In the rows, zero is written as 128.
Each row of numbers stands for one thing and depends on some of the facts below. Use the named rows to name the rest.

Named rows:
dasin: [120 145 111 119 140 120 128 120 111 161 144 120 121 106 121 141 116 130
 119 145 126 118 173 106 114 150 107 141 113 129 137 124 128 118]
kofas: [121 148 138 119 138 139 141 162 120 134 131 120 103 108 131 123 151 130
 121 112 158 118 182 138 118 129 105 114 116 124 139 131 124 119]
vuzu: [145 121 113 116 112 118 122 119 113 123 154 135 138 155 124 125 169 129
 146 106 120 119 155 126 116 123 117 157 146 129 118 143 124 121]
dranis: [122 133 106 119 109 153 150 113 111 129 100 130 123 128 120 115 114 127
 109 113 114 121 114 102 155 127 106 145 110 131 115 124 134 115]
skosker: [152 138 140 130 109 134 119 137 118 106 146 124 105 149 119 143 120 128
 180 107 121 117 126 127 150 140 138 187 144 128 113 108 127 176]
grapum: [135 127 121 118 117 122 128 130 115 110 138 124 116 124 123 124 154 128
 141 111 123 118 133 132 116 122 106 141 113 125 118 131 126 123]
fuzodo: [132 121 178 117 105 116 148 117 107 122  99 152 123 196 121 110 154 128
 111 108 121 159 124 144 117 118 106 142 141 141 114 172 137 118]
lukis: [122 128 113 128 118 165 136 123 110 138 124 125 104 145 117 121 111 126
 118 145 120 127 131 116 164 143 169 118 157 127 124 113 119 114]
vudu: [135 127 110 114 149 148 158 121 120 110 102 146 106 110 114 110 115 125
 111 108 121 119 113 132 136 130 106 109 109 125 134 159 127 119]
lovis: [204 128 114 119 164 117 116 171 183 101 162 168 102 109 115 115 167 125
 216 103 121 113 119 149 129 148 154 151 110 123 125 146 123 151]
paken: [134 118 111 135 123 116 110 117 123 129 141 121 162 121 111 123 122 124
 127 136 124 124 116 150 116 121 145 106 154 134 123 142 124 116]
grupos: [117 124 111 149 114 134 115 113 120 134 149 119 143 111 118 132 112 125
 113 184 116 136 119 128 121 130 128 104 154 151 113 116 133 122]
libruk: [119 124 111 128 133 118 117 118 156 168 151 119 158 112 118 114 117 126
 114 192 128 149 128 116 116 134 133 106 140 131 128 109 123 120]
tadinom: [122 120 112 147 133 122 110 117 138 118 146 121 143 109 119 128 117 128
 118 164 119 124 117 133 121 125 129 110 131 127 119 116 126 118]
lapa: [121 121 111 117 117 116 113 115 112 138 151 120 148 105 120 152 122 126
 110 126 120 118 147 101 117 120 104 155 119 131 125 116 124 117]
drefu: [128 120 147 132 124 115 105 127 139 107 139 138 133 101 132 185 115 121
 112 119 116 119 119 100 116 117 107 111 108 123 147 119 124 116]
drevan: [129 122 186 116 123 116 147 120 125 104  98 157 105 132 120 109 133 125
 113 108 122 127 112 157 119 121 105 122 113 124 117 162 133 119]
daskon: [121 124 113 140 116 113 108 120 159 116 166 127 155 108 116 140 115 125
 115 184 121 149 124 101 144 120 132 105 130 125 117 114 127 119]
fugo: [121 125 169 119 151 127 160 118 156 178  99 120 112 167 207 111 146 156
 113 113 161 197 122 103 124 133 117 140 112 123 115 185 145 127]
lifin: [124 124 148 117 132 117 113 161 135 104 128 132 108 105 126 138 143 124
 126 107 123 114 134 113 123 120 111 111 110 119 136 136 123 118]

There are 2 kinds of fact about the things: τ, α.
τ: uses; α: belongs to class
banul | τ reklen | α b
bemovum | τ nidi | α f
bepe | τ daril | α e
bipek | τ reklen | α g
brafeskan | τ nuplom | α f
bragreske | α f
brudrom | τ gitar, nidi | α d
bruzam | α g
buris | τ zeklek | α a
dapefur | τ troton, luku, drefu | α e
daril | α c
dasin | τ gitar, skarer | α c
daska | τ gaska | α b
daskon | τ komo, seklen | α a
dedro | τ gitar | α c
dimam | τ tredefel | α a
divam | τ stefote, skarer | α d
drane | τ troton, flitek | α g
dranis | τ tutek, mabrisek | α g
drefu | α c
dresta | τ lasil, bruzam | α f
drestil | τ flatenu | α a
drevan | α d
driten | τ dedro | α e
druki | τ trafes | α d
duklak | τ zupemu | α f
fadruklas | τ pitrivu, mosuzek | α a
fadrumim | τ banul, sepas, paken | α d
flabror | τ bemovum | α f
flanan | τ lovis, vaskor | α d
flatenu | τ zotribu | α a
flekima | τ makom, plefon | α f
flibas | τ stoflor | α g
flitek | τ zotribu | α d
flolar | τ floraflak | α e
floraflak | α e
fluduku | τ vudu | α d
fugo | τ flabror | α d
fugren | τ trutre, gitar | α b
fuzodo | τ kluflebril | α d
gaska | τ trubi | α d
gaskil | τ flolar | α g
genuto | τ vudu, klakegam | α a
gete | τ flanan | α a
giplom | τ skufos | α b
gitar | α a
godesko | τ drefu | α a
grapum | τ floraflak | α b
grupos | τ kodri | α a
gugom | τ druki | α e
kife | α c
kisor | τ nuplom | α a
klakegam | τ mabrisek | α d
klefabrul | τ grapum | α b
klidubrun | τ vatristin | α b
klimem | τ mabrisek, nuplom | α f
klipu | τ drefu | α b
klosko | τ trezak | α a
kluflebril | τ makom | α f
klutu | τ pebesku | α b
kodri | τ flolar | α c
kofak | τ makom, daril, tegam | α e
kofas | τ gitar | α b
komo | τ lifin | α f
lapa | τ flolar, flitek | α c
lasil | τ druki | α d
letrar | τ stamales, klipu, seklen | α a
libruk | τ mosuzek | α a
lifin | α b
lobul | α b
lovis | α f
ludam | τ bragreske, mosuzek, ritok | α f
lukis | τ kodri, pebesku | α e
luku | α b
mabrisek | τ skufos | α c
makom | τ flolar | α c
mebas | τ klipu | α a
mosuzek | τ brudrom, nidi | α e
nabrifem | τ bemovum | α f
nidi | τ gitar | α e
novik | τ pebesku | α b
nudruflal | τ drestil, flibas | α a
nulo | τ postul | α f
nuplom | τ flolar | α g
paken | τ kife, flekima | α a
patro | τ klidubrun, vatristin | α g
pebesku | τ skarer | α b
pigrem | τ plefon | α f
pitrivu | τ giplom | α c
plefon | α c
pliza | τ trutro | α c
ponom | τ flatenu | α a
postul | τ vatristin | α e
reklen | τ grapum | α a
ritok | α c
rivel | τ stefote | α a
rupla | τ dimam, mabrisek | α c
seklen | τ troton | α b
senem | τ zavos | α c
sepas | τ vatristin | α b
sikor | τ gitar | α a
skadren | τ trezak | α b
skarer | α a
skosker | τ tutek | α f
skufos | τ troton | α f
skuple | τ zupemu, bragreske | α g
soku | τ skuple | α b
stamales | α a
stanes | τ flolar | α a
stefote | α e
stoflor | τ tredefel, vudu, divam | α a
stoka | τ gaska, flatenu | α c
tadinom | τ kodri | α a
tago | τ tadinom, drevan | α a
tegam | α a
trafes | τ bemovum | α g
tredefel | α b
trezak | α f
troli | τ lobul, rupla, trezak | α f
trotek | τ kodri, trezak | α e
troton | α c
trubi | τ klakegam | α a
trutre | τ flolar, visam | α a
trutro | τ skuple | α g
tutek | τ klakegam | α a
vabrolum | τ kofas | α g
vaskor | τ grapum, vudu | α b
vatristin | τ makom, floraflak | α a
vemom | τ vaskor | α d
veski | α e
viflon | τ nidi | α b
vigrer | τ pitrivu, tadinom | α b
visam | α a
vudu | α g
vuzu | τ banul | α b
zavos | τ bragreske, brudrom | α e
zeklek | τ grapum, nidi, komo | α c
zotribu | τ grapum, vatristin, tadinom, drevan | α d
zupemu | τ postul | α d

Name these rows:
No name comes twice in this set of rows, the named rows included.
[125 123 186 161 122 152 128 170 109 102  98 121  99 117 120 161 113 124
 163 109 122 113 114 184 117 123 129 154 124 126 127 110 124 168] | trezak
[122 113 113 142 200 177 128 116 148 213 113 116 140 168 184 114 114 125
 134 125 177 183 111 100 157 141 232 143 150 120 116 136 122 169] | gugom
[119 120 116 169 109 154 118 117 110 120 126 118 129 105 115 147 111 127
 113 191 120 121 115 148 119 133 115 123 146 156 117 108 150 132] | klosko
[114 163 115 113 130 154 166 118 111 177  98 124 109 123 123 114 116 135
 109 128 140 149 148 103 135 142 113 106 116 127 137 159 125 113] | vabrolum
[122 130 113 115 136 158 156 116 113 117  95 138 109 110 116 112 114 128
 111 109 121 115 110 120 140 136 106 125 113 126 119 147 133 123] | flibas
[142 123 115 122 116 114 114 117 108 131 162 121 145 110 119 142 114 129
 116 122 117 115 115 104 116 141 104 180 111 142 119 112 133 144] | stoka
[117 136 108 114 164 118 124 134 119 158 130 120 117 103 119 138 124 126
 113 140 149 118 172 106 114 145 107 116 109 124 160 136 127 118] | dedro
[130 108 109 149 240 179 155 117 156 208  96 116 141 116 219 111 116 124
 112 102 181 175 102  96 117 120 178 144 111 119 113 196 125 168] | bruzam
[118 125 164 152 118 161 144 149 106 106 100 116 105 106 121 148 118 122
 117 107 121 114 116 179 115 123 104 151 113 123 125 114 133 158] | lobul
[163 115 144 119 107 114 112 124 109 113 139 139 127 191 121 141 167 127
 184 104 138 120 181 150 119 114 155 152 195 129 115 126 123 118] | pigrem
[125 124 121 136 107 120 108 118 117 109 142 152 123 126 121 150 110 125
 114 144 117 138 119  98 206 118 167 108 132 127 126 112 121 117] | dapefur

Now the same things, written a new way:
Named rows:
divam: [125 126 112 139 129 117 131 129 103  94 142 115 134 111 153 112 106 112
 137 127 100 142 120 138 129 177 140 134 159 145 138 115 136 124  78 120]
stefote: [ 99 123 119 135 137 124 143 118  97  80 142 130 140 103 140 101 102 117
 133 105 110  92 128 135 122 162 139 144 122 141 147 120 133 104  98 135]
rivel: [127 114 120 154 130 136 128 130 112  86 143 107 133 108 145 124 111 126
 136 116  96 140 125 119 126 165 136 128 139 151 136 104 140 117  79 143]
stoflor: [133 102 116 159 130 140 133 128 112  89 151 109 128 111 148 122 115 127
 137 117 100 129 119 121 129 158 137 130 141 150 161 108 144 113  79 131]
klefabrul: [132  90 106 161 149 124 130 125 105 107 156  92 116 111 149 106 120 139
 132 113 123 120 150 121 134 155 139 132 176 142 173 108 138 103  61 146]
bragreske: [102 120 126 138 150 147 143 123 113  73 134 121 137 105 138 116 106 121
 133 107 105  95 127 118 120 181 139 150 118 143 121 116 139 109  91  87]
banul: [129  98 106 154 144 123 124 129 110 101 153  96 121 114 153 113 119 131
 134 120 118 123 140 127 132 166 144 134 171 138 171 104 134 110  66 158]
giplom: [123 130 112 140 131 109 116 137 122  89 133 104 119 116 137 121 121 125
 140 130 105 118 128 145 127 187 139 129 130 123 176  98 124 120  77 184]
klosko: [126 110 121 155 129 136 125 130 112  85 145 107 134 109 151 124 109 119
 136 119  96 141 120 121 123 167 140 130 145 154 135 103 141 122  82 146]
pigrem: [130 123 119 148 135 137 132 130 111  85 130 104 127 110 142 126 111 132
 136 112 101 134 130 116 125 171 141 136 136 144 129 104 139 123  78 111]
gaska: [142 129 113 139 121 121 134 133 107  91 136 111 127 114 147 114 112 126
 139 124  99 134 123 139 132 178 140 128 144 139 153 109 138 121  77 135]
gugom: [135 121 111 137 117 125 136 131  99  88 134 107 135 108 153 108 108 118
 136 110 111 136 127 130 130 161 153 126 140 136 148 101 134 122  73 170]
gete: [133 112 119 157 130 138 128 130 111  88 143 102 130 108 146 123 113 129
 137 117  97 145 126 119 128 161 138 126 141 152 144 104 141 118  78 147]
lovis: [102 120 125 141 152 146 143 122 112  75 138 121 134 106 136 116 107 128
 133 107 104  92 129 120 119 175 138 150 121 142 128 118 141 106  95  79]
trafes: [154 112 117 134 123 170 156 145 117  83 116  81 142 100 156 116 107 111
 130  99 136 116 149  95 140 181 193 126 123 110 110  81 140 126  51 168]
nulo: [143 132 121 150 135 134 119 133 111  88 124  99 124 110 146 124 110 146
 140 110  98 144 132 115 122 179 129 133 140 149 125 105 133 121  81 134]
klutu: [115 107 109 146 140 110 107 132 113  97 147 105 131 116 157 122 112 106
 136 130 109 139 127 137 124 180 143 134 168 139 149 101 125 127  74 170]
troli: [128 118 117 148 134 134 135 132 113  82 133 108 130 113 145 126 111 126
 137 117 100 134 121 119 125 172 143 137 140 143 131 103 139 125  83 103]
lukis: [126 112 108 145 118 110 127 128  97  91 144 115 140 113 161 114 104 102
 136 121 104 168 111 135 124 154 151 131 171 147 137  99 131 136  87 151]
trutre: [115 129 122 159 132 113 142 123 104  83 142  90 125 107 113 120 110 110
 134 113  88 167 144 139 113 132 149 124 151 156  95  75 142 130 104 133]

Rows to name:
No name comes twice in this set of rows, the named rows included.
[137  90 112 165 131 129 112 129 105  97 155 109 133 114 171 124 109 135
 138 122  96 170 111 113 123 166 127 131 181 166 148 111 138 125  83 138] | flatenu
[133 137 129 174 131  97 146 113  95  80 135  68 120  97 104 109 108 150
 131 104  90 198 165 150 108 128 139 122 137 150  95  66 139 141 130 153] | makom
[128 115 121 173 129 112 145 117  99  80 145  84 126 100 127 116 108 134
 132 115  95 194 139 138 120 141 149 127 140 146 122  82 139 141 109 139] | lapa
[133 129 117 148 130 137 135 134 113  84 128 105 120 114 138 127 115 134
 138 118  97 134 121 123 129 172 139 133 132 138 147 103 139 121  81 106] | skosker
[107 107 105 148 144 106 101 131 113  98 152 112 136 117 162 125 109  97
 137 136 107 152 115 138 125 179 141 137 183 144 149 106 121 132  78 161] | pebesku
[131 122 119 157 125 132 132 129 112  84 141  99 127 109 135 124 113 119
 137 118  94 140 128 130 124 157 141 125 133 149 137  93 140 122  84 147] | kisor
[142 118 112 148 128 116 124 129 100 100 146 108 130 112 160 110 108 133
 138 119 100 153 126 134 127 173 133 130 178 154 136 112 138 123  80 128] | flitek
[134 133 110 147 124 126 139 137 113  85 120 106 115 117 130 121 119 145
 142 121 108 119 115 136 135 160 139 128 117 115 181 100 127 125  97 114] | dranis
[132 115 117 149 135 145 139 132 112  86 134 103 128 110 145 123 112 129
 135 112 105 130 130 112 129 168 149 135 139 141 134 105 143 119  74 107] | komo
[134  82 102 165 151 127 140 123 103 110 164  96 112 112 148 104 125 148
 131 112 125 110 144 119 137 147 140 133 179 139 194 110 142  96  62 128] | vaskor
[150 123 119 130 120 137 145 137 110  89 133  98 138 105 154 111 107 110
 133 115 111 129 137 125 132 191 163 126 140 136 125  97 144 122  59 156] | druki
[114 111 111 143 142 114 116 131 116  94 145 104 129 114 152 118 113 114
 135 125 111 122 132 136 123 182 142 138 159 137 152 101 126 122  76 170] | skadren

